Below is a small trained network, with its code and all its weights. Each question gives an input and a class and asks what happens when units are switched off, that is, made to give their printed mean instead of their output.

import numpy as np


def w(rows, s, z=0):
    codes = np.array(rows[::2]) - 128.0
    scale = np.full(codes.shape[1], s)
    scale[-1] = z or s
    return codes * scale


def f(y):
    return y / 2 * (1 + np.tanh(0.7978845608 * (y + 0.044715 * y**3)))


def log_softmax(a):
    a = a - a.max(-1, keepdims=True)
    return a - np.log(np.exp(a).sum(-1, keepdims=True))


def net(x, mask):
    res = np.array(x, float).reshape(1, 3) / 4 @ E
    y = f(res @ A[0][:, :-1].T + A[0][:, -1])
    res = res + np.where(mask, y, B[0][:, -1]) @ B[0][:, :-1]
    return log_softmax(res[-1] @ U[:, :-1].T + U[:, -1])


A, B = {}, {}
E = w([
[62,143,83,227,142,182,81,55,153,76],'x0',
[177,70,8,81,115,133,180,123,207,111],'x1',
[141,99,119,100,120,241,44,221,91,102],'x2',
],0.013)
A[0] = w([
[178,100,197,55,122,199,89,209,116,106,177],'neuron 0',
[88,118,176,116,102,143,91,215,74,195,254],'neuron 1',
[106,157,188,149,142,42,179,56,81,156,185],'neuron 2',
[61,162,125,203,116,112,193,70,166,142,221],'neuron 3',
[107,129,20,202,128,190,111,74,181,80,109],'neuron 4',
[181,124,109,60,100,59,188,151,170,156,229],'neuron 5',
[195,126,131,89,89,26,254,120,150,183,239],'neuron 6',
[177,91,129,78,72,145,164,181,148,138,197],'neuron 7',
[151,216,219,48,149,101,109,142,51,151,145],'neuron 8',
],0.009,0.0031)
B[0] = w([
[147,111,130,122,159,111,38,180,73,113,218],'neuron 0',
[193,203,77,92,147,126,61,102,104,138,210],'neuron 1',
[75,177,150,138,64,149,235,85,175,168,229],'neuron 2',
[49,93,136,177,158,114,163,110,162,84,236],'neuron 3',
[128,131,5,118,125,157,190,106,125,101,254],'neuron 4',
[109,61,104,65,151,121,129,137,65,60,216],'neuron 5',
[137,98,146,71,21,163,191,146,63,62,251],'neuron 6',
[159,114,122,79,153,162,96,65,78,121,189],'neuron 7',
[144,196,66,101,104,174,134,84,179,208,213],'neuron 8',
],0.011,0.016)
U = w([
[132,203,123,151,166,123,88,114,146,187,98],'0',
[85,108,97,175,254,64,140,152,185,90,70],'1',
[123,155,103,93,83,158,180,99,206,161,193],'2',
[64,132,234,190,123,53,189,116,167,133,68],'3',
[176,126,170,95,195,95,28,163,95,145,110],'4',
[149,80,182,124,87,160,115,157,175,161,3],'5',
[123,111,117,93,97,156,138,162,10,30,238],'6',
],0.0099,0.0029)

Each question gives the input, the list of numbers given to net, and the class t.
The units are the neurons (one row each of A and B). Each row of codes is followed by its name. A weight is (code - 128) times the scale printed after its matrix; where a second scale follows, it is the last column's (A, B and U).
mask holds one flag per neuron, in row order. A switched-off neuron (its flag False) gives its mean, the last column of its row in B, instead of its output. The means were averaged over made-up inputs and are rounded, as every weight is.
A unit's drop is (log p(t) with every unit on - log p(t) with that unit switched off) / (log p(t) with every unit on - log p(t) with every unit switched off).
The circuit of an input: a set's keep is (log p(t) with only the set's units on - log p(t) with every unit switched off) / (log p(t) with every unit on - log p(t) with every unit switched off). Starting from all 9 units, units are removed one at a time, each time the one whose removal leaves the highest keep (on an exact tie, the one counted first), for as long as the keep stays at least 0.8.
circuit, biggest first: the units of the circuit, biggest drop first
most important unit: the unit with the biggest drop
top k neurons: the k neurons with the biggest drops, biggest first
drop when u is switched off: that unit's drop, to one decimal
input [-6,-4,-7], class 2: circuit, biggest first : (neuron 8)
input [3,-2,1], class 1: circuit, biggest first : (neuron 6; neuron 8; neuron 5)
input [1,-7,-2], class 2: top 3 neurons : (neuron 8; neuron 2; neuron 0)
input [3,3,2], class 2: top 4 neurons : (neuron 6; neuron 5; neuron 0; neuron 3)
input [7,4,2], class 2: top 3 neurons : (neuron 0; neuron 4; neuron 5)
input [-6,-1,-8], class 6: top 2 neurons : (neuron 6; neuron 5)
input [-5,-5,0], class 2: top 2 neurons : (neuron 8; neuron 2)
input [5,7,-1], class 1: circuit, biggest first : (neuron 6; neuron 2)
input [8,-1,-5], class 1: top 4 neurons : (neuron 3; neuron 4; neuron 6; neuron 8)
input [8,1,0], class 1: top 2 neurons : (neuron 6; neuron 2)
input [0,-8,-8], class 3: top 2 neurons : (neuron 3; neuron 4)
input [6,6,1], class 2: top 2 neurons : (neuron 4; neuron 0)
input [-2,-3,-8], class 3: top 2 neurons : (neuron 4; neuron 3)
input [1,-8,0], class 0: circuit, biggest first : (neuron 6)
input [-6,-5,2], class 4: top 2 neurons : (neuron 0; neuron 4)
input [3,-8,-2], class 2: top 2 neurons : (neuron 8; neuron 2)
input [-8,0,-7], class 6: drop when neuron 6 is switched off : 5.1
input [6,-2,-3], class 3: drop when neuron 8 is switched off : 0.2
input [2,-1,0], class 1: drop when neuron 8 is switched off : 0.2
input [1,-4,-2], class 3: drop when neuron 4 is switched off : 0.4
input [-3,-6,6], class 4: most important unit : neuron 0
